Below are the code and all the weights of a small trained network. Each question names an input and a class and asks about switching units off, where a switched-off unit gives its printed mean instead of its output.

import numpy as np


def w(rows, s, z=0):
    codes = np.array(rows[::2]) - 128.0
    scale = np.full(codes.shape[1], s)
    scale[-1] = z or s
    return codes * scale


def f(y):
    return y / 2 * (1 + np.tanh(0.7978845608 * (y + 0.044715 * y**3)))


def log_softmax(a):
    a = a - a.max(-1, keepdims=True)
    return a - np.log(np.exp(a).sum(-1, keepdims=True))


def net(x, mask):
    res = np.array(x, float).reshape(1, 4) / 4 @ E
    y = f(res @ A[0][:, :-1].T + A[0][:, -1])
    res = res + np.where(mask, y, B[0][:, -1]) @ B[0][:, :-1]
    return log_softmax(res[-1] @ U[:, :-1].T + U[:, -1])


A, B = {}, {}
E = w([
[92,184,128],'x0',
[198,87,4],'x1',
[139,25,200],'x2',
[195,169,143],'x3',
],0.012)
A[0] = w([
[199,46,172,82],'N1',
[199,54,173,81],'N2',
[139,89,167,160],'N3',
[194,80,47,17],'N4',
[101,175,57,125],'N5',
[35,71,167,116],'N6',
[190,132,193,2],'N7',
[129,137,203,49],'N8',
[88,56,111,114],'N9',
[68,247,140,122],'N10',
[208,137,121,79],'N11',
[11,172,143,242],'N12',
[120,83,179,204],'N13',
[251,220,168,86],'N14',
],0.013,0.0051)
B[0] = w([
[23,2,60,209],'N1',
[41,54,62,202],'N2',
[67,92,97,178],'N3',
[175,149,29,217],'N4',
[55,235,102,193],'N5',
[229,36,169,213],'N6',
[51,218,151,152],'N7',
[163,104,131,176],'N8',
[145,188,187,176],'N9',
[100,115,183,231],'N10',
[222,121,136,163],'N11',
[121,52,213,246],'N12',
[72,52,91,203],'N13',
[200,190,211,196],'N14',
],0.0085,0.013)
U = w([
[136,188,19,162],'0',
[19,183,174,131],'1',
[135,58,186,44],'2',
[11,59,105,120],'3',
[155,113,124,70],'4',
[198,67,80,28],'5',
[182,217,219,168],'6',
[102,57,148,255],'7',
],0.012,0.0079)

Each question gives the input, the list of numbers given to net, and the class t.
The units are the neurons (one row each of A and B). Each row of codes is followed by its name. A weight is (code - 128) times the scale printed after its matrix; where a second scale follows, it is the last column's (A, B and U).
mask holds one flag per neuron, in row order. A switched-off neuron (its flag False) gives its mean, the last column of its row in B, instead of its output. The means were averaged over made-up inputs and are rounded, as every weight is.
A unit's drop is (log p(t) with every unit on - log p(t) with that unit switched off) / (log p(t) with every unit on - log p(t) with every unit switched off).
The circuit of an input: a set's keep is (log p(t) with only the set's units on - log p(t) with every unit switched off) / (log p(t) with every unit on - log p(t) with every unit switched off). Starting from the 12 units with the biggest drops (on a tie, the unit counted first), units are removed one at a time, each time the one whose removal leaves the highest keep (on an exact tie, the one counted first), for as long as the keep stays at least 0.8.
circuit, biggest first: the units of the circuit, biggest drop first
top k neurons: the k neurons with the biggest drops, biggest first
drop when u is switched off: that unit's drop, to one decimal
input [5,0,-8,6], class 6: circuit, biggest first => [N14]
input [4,-1,-4,1], class 1: circuit, biggest first => [N6 N5]
input [0,-7,5,4], class 3: circuit, biggest first => [N13 N3]
input [-1,8,8,8], class 3: top 3 neurons => [N1 N2 N6]
input [7,-4,-3,-8], class 2: circuit, biggest first => [N12 N6]
input [7,-6,-4,-7], class 2: circuit, biggest first => [N12 N6]
input [3,-2,-3,-1], class 1: circuit, biggest first => [N6 N1]
input [1,-3,-4,-6], class 7: circuit, biggest first => [N12 N1]
input [5,-3,3,1], class 2: top 3 neurons => [N1 N2 N5]
input [8,3,-7,1], class 1: circuit, biggest first => [N5 N10]
input [8,5,2,5], class 6: top 4 neurons => [N1 N14 N2 N13]
input [5,3,0,-2], class 1: top 3 neurons => [N4 N6 N1]
input [-3,-1,-8,0], class 6: top 4 neurons => [N1 N2 N13 N3]
input [7,-1,-7,4], class 6: top 2 neurons => [N14 N1]
input [2,-3,6,-6], class 2: circuit, biggest first => [N6]
input [-5,6,7,6], class 3: top 2 neurons => [N1 N2]
input [6,5,4,-1], class 0: top 2 neurons => [N12 N6]
input [7,-3,-2,-7], class 2: top 2 neurons => [N12 N6]
input [6,-2,-6,-5], class 1: drop when N5 is switched off => 0.1
input [-4,2,-3,6], class 6: circuit, biggest first => [N14]
input [-8,3,8,1], class 3: drop when N6 is switched off => 0.0
input [-3,-7,-1,2], class 2: drop when N1 is switched off => 0.2
